Here is a tiny trained network, its code and every weight. The questions are about switching its units off for an input and a target symbol, where a switched-off unit gives its printed mean instead of its output.

import numpy as np


def w(rows, s, z=0):
    codes = np.array(rows[::2]) - 128.0
    scale = np.full(codes.shape[1], s)
    scale[-1] = z or s
    return codes * scale


def f(y):
    return np.maximum(y, 0)


def softmax(a):
    e = np.exp(a - a.max(-1, keepdims=True))
    return e / e.sum(-1, keepdims=True)


def log_softmax(a):
    a = a - a.max(-1, keepdims=True)
    return a - np.log(np.exp(a).sum(-1, keepdims=True))


def net(x, mask):
    ids = ['ΘΛΞΠαβεστφψ'.index(c) for c in x.split()]
    T = len(ids)
    res = E[ids] + P[:T]
    u = 0
    for l in range(2):
        q, k, v = (res @ M[l].T for M in (Q, K, V))
        z = softmax(np.where(np.tri(T) > 0, q @ k.T / 3**0.5, -1e9)) @ v
        res = res + np.where(mask[u], z, O[l][:, -1]) @ O[l][:, :-1]
        u += 1
        y = f(res @ A[l][:, :-1].T + A[l][:, -1])
        res = res + np.where(mask[u : u + 8], y, B[l][:, -1]) @ B[l][:, :-1]
        u += 8
    return log_softmax(res[-1] @ U[:, :-1].T + U[:, -1])


Q, K, V, O, A, B = {}, {}, {}, {}, {}, {}
E = w([
[180,90,119,85,93,62,154,167],'Θ',
[185,152,111,63,187,151,130,56],'Λ',
[174,149,128,180,132,123,104,206],'Ξ',
[116,114,54,60,121,79,191,214],'Π',
[49,187,131,180,154,86,131,216],'α',
[173,132,130,136,107,150,19,167],'β',
[150,152,180,143,20,206,107,124],'ε',
[102,92,62,53,106,172,251,197],'σ',
[122,103,209,52,115,185,215,211],'τ',
[81,157,241,80,96,42,113,131],'φ',
[141,69,131,107,230,181,33,214],'ψ',
],0.017)
P = w([
[205,140,130,139,175,11,237,122],'0',
[100,115,117,128,80,153,89,97],'1',
[79,130,123,135,91,161,68,90],'2',
[58,145,147,126,104,178,73,84],'3',
[54,154,150,108,112,200,83,82],'4',
[42,163,160,97,125,223,85,72],'5',
[38,176,159,81,130,238,88,65],'6',
[18,175,162,65,142,255,87,54],'7',
],0.008)
Q[0] = w([
[102,245,55,174,159,151,162,150],'0.h1',
[52,28,130,226,63,113,118,196],'0.h1',
[247,57,146,253,127,52,204,121],'0.h1',
],0.0057)
K[0] = w([
[166,147,113,155,71,162,174,96],'0.h1',
[21,108,123,92,3,192,46,157],'0.h1',
[96,132,135,191,43,202,134,163],'0.h1',
],0.0068)
V[0] = w([
[138,103,191,95,103,145,113,132],'0.h1',
[167,113,152,162,131,73,119,254],'0.h1',
[143,150,110,101,83,150,218,130],'0.h1',
],0.0096)
O[0] = w([
[136,89,141,87,64,182,11,123,170],'0.h1',
[54,120,40,95,56,134,136,81,159],'0.h1',
[114,56,164,191,124,148,139,64,252],'0.h1',
],0.012,0.0042)
A[0] = w([
[94,156,154,97,12,155,160,165,1],'0.n1',
[95,159,135,253,90,187,70,204,226],'0.n2',
[141,54,115,125,56,128,88,196,197],'0.n3',
[188,228,213,162,178,99,124,189,104],'0.n4',
[163,226,67,78,184,72,78,177,45],'0.n5',
[190,150,125,134,196,77,141,86,74],'0.n6',
[99,241,168,136,52,122,222,202,154],'0.n7',
[209,111,140,8,169,55,192,136,118],'0.n8',
],0.0067,0.005)
B[0] = w([
[156,135,105,159,227,63,51,171,207],'0.n1',
[37,91,60,75,120,64,254,105,255],'0.n2',
[15,117,59,129,144,74,204,113,245],'0.n3',
[53,109,183,82,8,131,153,222,210],'0.n4',
[145,32,114,40,110,106,71,126,142],'0.n5',
[81,171,89,174,166,97,165,15,155],'0.n6',
[107,59,187,98,132,118,39,127,228],'0.n7',
[35,96,168,100,81,188,143,130,174],'0.n8',
],0.0068,0.006)
Q[1] = w([
[227,194,154,206,191,55,100,166],'1.h1',
[247,217,109,189,184,161,172,71],'1.h1',
[100,79,164,93,146,177,150,191],'1.h1',
],0.011)
K[1] = w([
[116,82,87,146,9,92,141,185],'1.h1',
[152,86,145,187,82,74,133,218],'1.h1',
[143,145,120,126,140,128,57,55],'1.h1',
],0.012)
V[1] = w([
[86,160,250,113,52,70,102,131],'1.h1',
[143,179,118,144,2,156,116,122],'1.h1',
[149,39,160,131,107,163,32,119],'1.h1',
],0.012)
O[1] = w([
[101,117,178,111,67,86,114,91,179],'1.h1',
[143,238,160,112,8,172,151,131,2],'1.h1',
[142,72,76,177,76,163,48,143,171],'1.h1',
],0.017,0.0049)
A[1] = w([
[130,80,108,193,112,81,154,106,104],'1.n1',
[127,142,110,193,135,170,75,173,99],'1.n2',
[136,82,103,141,133,127,139,147,162],'1.n3',
[113,108,155,151,43,120,116,115,2],'1.n4',
[158,131,151,72,142,118,150,68,125],'1.n5',
[142,247,108,74,74,169,144,178,43],'1.n6',
[166,200,129,122,123,114,182,152,45],'1.n7',
[179,117,175,148,107,146,164,164,121],'1.n8',
],0.013,0.0081)
B[1] = w([
[138,136,189,95,118,165,105,195,240],'1.n1',
[221,131,114,120,90,69,201,127,205],'1.n2',
[105,184,137,185,165,160,109,80,251],'1.n3',
[189,122,163,122,202,134,139,102,236],'1.n4',
[122,120,81,181,93,134,127,232,216],'1.n5',
[88,145,123,180,138,34,75,56,196],'1.n6',
[245,167,210,90,68,203,85,227,166],'1.n7',
[49,96,133,171,114,118,76,121,142],'1.n8',
],0.011,0.014)
U = w([
[124,145,155,206,111,111,213,31,161],'Θ',
[140,68,115,110,137,49,170,156,137],'Λ',
[172,192,156,146,151,132,84,163,82],'Ξ',
[127,170,150,127,178,185,237,48,172],'Π',
[195,158,126,12,173,191,123,204,113],'α',
[79,84,116,119,105,223,46,142,211],'β',
[186,97,156,56,154,96,101,126,126],'ε',
[194,107,107,159,254,74,55,165,2],'σ',
[229,62,116,205,110,88,148,154,71],'τ',
[173,100,85,50,36,158,154,138,194],'φ',
[140,114,91,132,130,53,80,115,70],'ψ',
],0.0049,0.0073)

Each question gives the input, a string of symbols that net reads in full, and the target symbol t.
The units are the heads (3 rows each of Q, K, V and O) and the neurons (one row each of A and B). Each row of codes is followed by its name. A weight is (code - 128) times the scale printed after its matrix; where a second scale follows, it is the last column's (O, A, B and U).
mask holds one flag per unit, layer by layer, with each layer's heads first. A switched-off unit (its flag False) gives its mean, the last column of its rows in O or B, instead of its output. The means were averaged over made-up inputs and are rounded, as every weight is.
A unit's drop is (log p(t) with every unit on - log p(t) with that unit switched off) / (log p(t) with every unit on - log p(t) with every unit switched off).
The circuit of an input: a set's keep is (log p(t) with only the set's units on - log p(t) with every unit switched off) / (log p(t) with every unit on - log p(t) with every unit switched off). Starting from the 12 units with the biggest drops (on a tie, the unit counted first), units are removed one at a time, each time the one whose removal leaves the highest keep (on an exact tie, the one counted first), for as long as the keep stays at least 0.8.
circuit, biggest first: the units of the circuit, biggest drop first
most important unit: the unit with the biggest drop
top k neurons: the k neurons with the biggest drops, biggest first
k most important neurons of layer l: the k neurons of layer l with the biggest drops, biggest first
input α Λ σ ψ Ξ ε σ, target α: top 3 neurons => 1.n7; 0.n4; 0.n7
input τ ε τ Λ Θ τ τ α, target τ: circuit, biggest first => 1.h1; 1.n2; 0.h1
input ψ α φ σ τ Λ, target ψ: most important neuron of layer 0 => 0.n5
input σ φ β τ, target ε: circuit, biggest first => 1.h1; 1.n4; 0.n2
input Θ α τ ε Λ τ, target Θ: top 3 neurons => 1.n6; 0.n2; 0.n3
input Λ Θ ε φ τ β, target Λ: top 2 neurons => 0.n4; 0.n6
input α φ Λ, target α: circuit, biggest first => 0.h1; 1.h1; 0.n7; 1.n7
input ε Ξ Ξ Ξ β Λ, target ε: 2 most important neurons of layer 1 => 1.n4; 1.n3
input Λ τ β τ Π, target Λ: top 2 neurons => 0.n4; 0.n6
input ε φ σ τ, target ε: circuit, biggest first => 1.h1; 1.n4
input α τ Π Ξ β Π Θ α, target Λ: circuit, biggest first => 1.h1; 0.n2; 1.n3
input τ α τ, target β: circuit, biggest first => 1.n2; 0.h1
input τ ε τ Π Λ τ ε, target τ: top 2 neurons => 1.n2; 0.n3
input σ σ Π, target Π: circuit, biggest first => 1.h1; 0.n7; 1.n3; 0.h1
input τ Λ τ, target τ: circuit, biggest first => 1.h1; 1.n2; 0.h1
input τ Θ φ ψ τ Π τ, target β: circuit, biggest first => 0.h1; 1.h1
input τ τ τ Λ, target τ: circuit, biggest first => 0.h1; 1.n2; 1.h1
input α τ α, target β: most important unit => 0.n1
input τ α Ξ τ ε Ξ, target β: circuit, biggest first => 0.n2; 1.n2; 1.h1; 0.h1
input σ α Λ α, target σ: most important unit => 1.h1
input α φ ε Λ α, target α: circuit, biggest first => 1.h1; 0.h1; 0.n7; 1.n7
input σ α Θ, target Π: circuit, biggest first => 1.h1; 0.h1
input β α ψ β Λ Λ α Λ, target β: top 2 neurons => 0.n4; 1.n2
input α Λ τ ε ε Π, target α: circuit, biggest first => 1.h1; 0.h1; 1.n7
input ε Λ ψ Θ τ β β, target ε: 2 most important neurons of layer 0 => 0.n4; 0.n8
input τ Λ σ Λ Λ, target τ: top 4 neurons => 0.n2; 1.n2; 0.n4; 0.n3
input τ τ α, target β: top 4 neurons => 0.n3; 0.n2; 1.n1; 0.n1
input Π α Ξ, target Λ: most important unit => 0.n7
